Here is a tiny trained network, its code and every weight. The questions are about switching its units off for an input and a class, where a switched-off unit gives its printed mean instead of its output.

import numpy as np


def w(rows, s, z=0):
    codes = np.array(rows[::2]) - 128.0
    scale = np.full(codes.shape[1], s)
    scale[-1] = z or s
    return codes * scale


def norm(h):
    return h / np.sqrt((h * h).mean(-1, keepdims=True) + 1e-5)


def f(y):
    return y / 2 * (1 + np.tanh(0.7978845608 * (y + 0.044715 * y**3)))


def log_softmax(a):
    a = a - a.max(-1, keepdims=True)
    return a - np.log(np.exp(a).sum(-1, keepdims=True))


def net(x, mask):
    res = np.array(x, float).reshape(1, 6) / 4 @ E
    u = 0
    for l in range(3):
        y = f(norm(res) @ A[l][:, :-1].T + A[l][:, -1])
        res = res + np.where(mask[u : u + 10], y, B[l][:, -1]) @ B[l][:, :-1]
        u += 10
    return log_softmax(norm(res)[-1] @ U[:, :-1].T + U[:, -1])


A, B = {}, {}
E = w([
[234,157,112,141,118],'x0',
[223,4,136,196,204],'x1',
[250,132,227,37,86],'x2',
[57,122,239,164,3],'x3',
[135,175,179,189,204],'x4',
[134,74,215,153,219],'x5',
],0.0026)
A[0] = w([
[180,40,122,126,133,148],'0.n0',
[114,90,202,150,86,2],'0.n1',
[115,166,170,110,133,108],'0.n2',
[30,173,107,154,115,72],'0.n3',
[121,201,47,96,178,165],'0.n4',
[127,94,136,150,3,84],'0.n5',
[104,87,61,144,181,232],'0.n6',
[150,110,156,181,160,188],'0.n7',
[132,151,108,118,123,28],'0.n8',
[217,104,204,113,30,199],'0.n9',
],0.0065,0.00098)
B[0] = w([
[205,121,152,162,211,179],'0.n0',
[84,149,132,45,97,171],'0.n1',
[136,179,75,74,122,146],'0.n2',
[253,130,149,177,134,189],'0.n3',
[46,107,185,121,89,200],'0.n4',
[60,135,166,224,44,182],'0.n5',
[75,163,115,214,90,191],'0.n6',
[209,147,61,142,158,181],'0.n7',
[61,138,143,70,169,119],'0.n8',
[153,110,120,159,74,252],'0.n9',
],0.005,0.0033)
A[1] = w([
[147,151,100,56,134,197],'1.n0',
[182,161,89,133,103,203],'1.n1',
[95,103,97,137,98,195],'1.n2',
[77,174,97,2,125,8],'1.n3',
[121,116,129,145,145,95],'1.n4',
[82,196,154,71,111,94],'1.n5',
[119,140,157,109,71,77],'1.n6',
[124,221,99,102,164,220],'1.n7',
[146,59,17,118,125,90],'1.n8',
[84,131,54,113,125,128],'1.n9',
],0.0078,0.0014)
B[1] = w([
[77,178,91,120,93,153],'1.n0',
[32,153,55,156,168,212],'1.n1',
[85,156,160,95,64,194],'1.n2',
[107,170,81,34,173,221],'1.n3',
[186,114,146,131,83,132],'1.n4',
[132,94,35,25,249,250],'1.n5',
[73,148,168,197,178,222],'1.n6',
[68,121,100,151,135,217],'1.n7',
[58,146,80,163,164,159],'1.n8',
[85,128,252,71,55,167],'1.n9',
],0.0044,0.0019)
A[2] = w([
[84,148,111,107,107,111],'2.n0',
[219,158,154,64,163,156],'2.n1',
[88,127,143,47,147,90],'2.n2',
[107,154,157,143,2,141],'2.n3',
[71,78,172,157,134,187],'2.n4',
[48,225,35,103,170,197],'2.n5',
[144,71,79,84,111,5],'2.n6',
[65,92,136,124,63,196],'2.n7',
[69,128,122,158,3,156],'2.n8',
[70,206,195,9,162,44],'2.n9',
],0.0068,0.0027)
B[2] = w([
[117,96,155,111,93,149],'2.n0',
[76,140,184,104,3,156],'2.n1',
[130,149,99,92,119,144],'2.n2',
[76,181,216,160,89,216],'2.n3',
[141,192,110,137,116,176],'2.n4',
[145,135,146,194,90,255],'2.n5',
[124,108,135,170,139,103],'2.n6',
[129,203,132,170,117,191],'2.n7',
[127,182,145,164,87,233],'2.n8',
[66,142,84,106,185,194],'2.n9',
],0.0067,0.0048)
U = w([
[90,203,218,204,32,186],'0',
[255,31,205,90,114,170],'1',
[134,54,155,73,141,1],'2',
[192,93,66,217,252,170],'3',
[134,61,152,94,143,11],'4',
[44,169,70,28,178,132],'5',
],0.0094,0.007)

Each question gives the input, the list of numbers given to net, and the class t.
The units are the neurons (one row each of A and B). Each row of codes is followed by its name. A weight is (code - 128) times the scale printed after its matrix; where a second scale follows, it is the last column's (A, B and U).
mask holds one flag per neuron, layer by layer. A switched-off neuron (its flag False) gives its mean, the last column of its row in B, instead of its output. The means were averaged over made-up inputs and are rounded, as every weight is.
A unit's drop is (log p(t) with every unit on - log p(t) with that unit switched off) / (log p(t) with every unit on - log p(t) with every unit switched off).
The circuit of an input: a set's keep is (log p(t) with only the set's units on - log p(t) with every unit switched off) / (log p(t) with every unit on - log p(t) with every unit switched off). Starting from the 12 units with the biggest drops (on a tie, the unit counted first), units are removed one at a time, each time the one whose removal leaves the highest keep (on an exact tie, the one counted first), for as long as the keep stays at least 0.8.
units of the circuit, in order: the units of the circuit, biggest drop first
top k neurons: the k neurons with the biggest drops, biggest first
k most important neurons of layer l: the k neurons of layer l with the biggest drops, biggest first
drop of u: that unit's drop, to one decimal
input [-6,4,5,-6,7,7], class 1: top 2 neurons	2.n1, 2.n9
input [3,3,-8,0,1,2], class 3: units of the circuit, in order	2.n3, 2.n1
input [-6,6,-5,4,-3,5], class 3: top neuron	0.n4
input [-5,6,6,-5,-3,-7], class 3: top 2 neurons	1.n8, 1.n1
input [-2,4,-7,3,5,-3], class 3: units of the circuit, in order	2.n1, 2.n3
input [-1,-5,1,7,8,7], class 5: top 3 neurons	1.n5, 2.n9, 0.n1
input [6,-7,-2,-6,-3,-6], class 5: 2 most important neurons of layer 1	1.n3, 1.n5
input [5,-5,4,-2,4,-7], class 5: top 2 neurons	1.n5, 1.n3
input [-6,0,2,2,-1,8], class 5: 2 most important neurons of layer 0	0.n1, 0.n3
input [1,4,0,-3,-8,-1], class 3: top 2 neurons	0.n0, 1.n8
input [-2,-7,-1,-3,6,2], class 3: 2 most important neurons of layer 0	0.n3, 0.n1
input [2,8,8,2,2,-7], class 1: 3 most important neurons of layer 0	0.n0, 0.n6, 0.n4
input [-2,-2,-4,3,4,4], class 3: 2 most important neurons of layer 1	1.n9, 1.n2
input [-1,0,-4,-7,-4,3], class 0: top 3 neurons	0.n6, 0.n4, 1.n9
input [5,6,-1,5,-1,0], class 1: top neuron	0.n0
input [-8,2,-6,-8,5,-6], class 0: top 2 neurons	0.n4, 1.n9
input [2,2,-3,3,3,8], class 3: 2 most important neurons of layer 0	0.n7, 0.n4
input [-1,-1,4,-6,0,7], class 1: top 2 neurons	2.n1, 2.n3
input [7,8,1,3,2,1], class 1: 2 most important neurons of layer 2	2.n1, 2.n9
input [-5,6,5,7,-1,8], class 1: top neuron	0.n0
input [-6,8,7,0,-2,1], class 1: drop of 2.n6	0.0
input [0,7,7,-1,6,-8], class 1: drop of 0.n6	0.1
input [7,0,2,1,-6,5], class 1: drop of 0.n4	0.2
input [-2,-3,0,-2,-8,5], class 5: drop of 0.n9	0.6
